[[  2 -79  -5 -16]
 [  0  -1   3  15]
 [  0  31  -6 -32]
 [  1 -52  19  33]
 [ -2  37   1  -4]
 [  0  30  -1 -28]
 [ -2  26  33  38]
 [  0  12   2   7]
 [  4 -17  27  57]
 [  1  12  -5 -15]
 [  0  35  -2 -11]
 [ -1 -81   3  17]]
->
[[ -1   0   1   4   0  -2   0  -2   1   0   0   2]
 [-81  35  12 -17  12  26  30  37 -52  31  -1 -79]
 [  3  -2  -5  27   2  33  -1   1  19  -6   3  -5]
 [ 17 -11 -15  57   7  38 -28  -4  33 -32  15 -16]]

[[ -1  29   0]
 [ -1 -12   3]
 [ -3  -7   1]
 [ -3   7  -3]
 [ -1 -17   0]
 [  6  80 -18]]
->
[[  6  -1  -3  -3  -1  -1]
 [ 80 -17   7  -7 -12  29]
 [-18   0  -3   1   3   0]]

[[ 54  -8  12 -32  -2  27 -34 -59  -5]
 [  3 -55 -21  14   3  39 -24  37  12]
 [ -7 -38 -39 -48 -38 -49 -52 -13  16]
 [-21  40 -27  37  -7 -43 -25 -28  45]
 [ 60  32  38 -23  38 -14 -52 -52  27]]
->
[[ 60 -21  -7   3  54]
 [ 32  40 -38 -55  -8]
 [ 38 -27 -39 -21  12]
 [-23  37 -48  14 -32]
 [ 38  -7 -38   3  -2]
 [-14 -43 -49  39  27]
 [-52 -25 -52 -24 -34]
 [-52 -28 -13  37 -59]
 [ 27  45  16  12  -5]]

[[ 54  37]
 [  5  -3]
 [ 13  78]
 [-11  -3]]
->
[[-11  13   5  54]
 [ -3  78  -3  37]]

[[ 11  -7 -22 -16  28  39  39  35  37  31]
 [  0   1   3   2  -2  -4  -4  -3  -3  -2]
 [ 22 -14 -39 -30  50  69  69  60  65  55]
 [ -2   1   2   2  -5  -6  -6  -5  -5  -5]
 [ -7   2   6   5 -10 -12 -12 -11 -11 -10]
 [  9  -5 -14 -11  17  24  24  21  22  19]]
->
[[  9  -7  -2  22   0  11]
 [ -5   2   1 -14   1  -7]
 [-14   6   2 -39   3 -22]
 [-11   5   2 -30   2 -16]
 [ 17 -10  -5  50  -2  28]
 [ 24 -12  -6  69  -4  39]
 [ 24 -12  -6  69  -4  39]
 [ 21 -11  -5  60  -3  35]
 [ 22 -11  -5  65  -3  37]
 [ 19 -10  -5  55  -2  31]]

[[ 64  -4 -35 -51  12  23  13  16  12]
 [ -4   2 -41  36  -3  10 -26  -8   5]]
->
[[ -4  64]
 [  2  -4]
 [-41 -35]
 [ 36 -51]
 [ -3  12]
 [ 10  23]
 [-26  13]
 [ -8  16]
 [  5  12]]

[[39 51 51 39 42 45 36 36  3]
 [55 33 50 45 42 46 40 42  0]
 [28 57 33 58 47 30 50 39  1]
 [48 34 38 42 39 48 43 41 -2]
 [49 43 39 49 45 37 45 42  4]
 [46 44 47 50 47 43 39 40 -1]
 [35 63 42 45 47 38 44 42 -4]
 [41 50 43 36 43 38 42 39 -2]
 [32 54 33 53 54 36 46 34  2]
 [39 48 39 50 49 39 42 46  2]]
->
[[39 32 41 35 46 49 48 28 55 39]
 [48 54 50 63 44 43 34 57 33 51]
 [39 33 43 42 47 39 38 33 50 51]
 [50 53 36 45 50 49 42 58 45 39]
 [49 54 43 47 47 45 39 47 42 42]
 [39 36 38 38 43 37 48 30 46 45]
 [42 46 42 44 39 45 43 50 40 36]
 [46 34 39 42 40 42 41 39 42 36]
 [ 2  2 -2 -4 -1  4 -2  1  0  3]]

[[ 11 -22   2  -5 -35  10  19   0  46 -20  11  19  36 -74  22  22]
 [ -7  -2 -12  -3   5  -7  -2  18  -1  -3   7   6   5  -6   5  -7]]
->
[[ -7  11]
 [ -2 -22]
 [-12   2]
 [ -3  -5]
 [  5 -35]
 [ -7  10]
 [ -2  19]
 [ 18   0]
 [ -1  46]
 [ -3 -20]
 [  7  11]
 [  6  19]
 [  5  36]
 [ -6 -74]
 [  5  22]
 [ -7  22]]
---
[[-61  44  48   4  13  -7   4   5 -38  11 -25]
 [-31   9  11   0  -2 -39   4  -6  -4  -5  11]
 [  7   2  -2  10 -14  47   1 -11  14  35  -2]]
->
[[  7   2  -2  10 -14  47   1 -11  14  35  -2]
 [-31   9  11   0  -2 -39   4  -6  -4  -5  11]
 [-61  44  48   4  13  -7   4   5 -38  11 -25]]

[[ -6  10   9  -7  -6  -7]
 [ 35 -76 -75  36  35  36]
 [ 41 -78 -78  41  41  41]
 [ -5  -3  -3  -6  -6  -6]
 [-46   7   8 -45 -45 -45]]
->
[[ 41 -78 -78  41  41  41]
 [ 35 -76 -75  36  35  36]
 [ -5  -3  -3  -6  -6  -6]
 [-46   7   8 -45 -45 -45]
 [ -6  10   9  -7  -6  -7]]

[[-30 -30 -30  -5  -5 -29 -28 -28  -4  -5  -4 -29]
 [-11 -12 -12  -6  -6 -12 -11 -12  -7  -6 -10 -12]
 [ 66  67  66 -78 -79  68  68  69 -77 -78 -73  67]
 [-24 -23 -23  -7  -8 -22 -21 -20  -6  -7  -5 -22]
 [-25 -25 -25   0  -1 -24 -24 -23   0  -1   0 -25]
 [  0   0   0  -2  -2   0   0   0  -2  -2  -3   0]]
->
[[-30 -30 -30  -5  -5 -29 -28 -28  -4  -5  -4 -29]
 [-25 -25 -25   0  -1 -24 -24 -23   0  -1   0 -25]
 [-24 -23 -23  -7  -8 -22 -21 -20  -6  -7  -5 -22]
 [-11 -12 -12  -6  -6 -12 -11 -12  -7  -6 -10 -12]
 [  0   0   0  -2  -2   0   0   0  -2  -2  -3   0]
 [ 66  67  66 -78 -79  68  68  69 -77 -78 -73  67]]

[[ 31  31  34 -58  33 -58 -58]
 [-28 -28 -30   9 -29   7   8]]
->
[[-28 -28 -30   9 -29   7   8]
 [ 31  31  34 -58  33 -58 -58]]

[[-36 -36  50  -7 -25 -70 -75]
 [-69 -78 -32 -34  -9 -18  67]]
->
[[-69 -78 -32 -34  -9 -18  67]
 [-36 -36  50  -7 -25 -70 -75]]

[[-59 -61 -51  40]
 [-32  52   9  67]
 [  9 -23 -32 -54]]
->
[[-59 -61 -51  40]
 [  9 -23 -32 -54]
 [-32  52   9  67]]
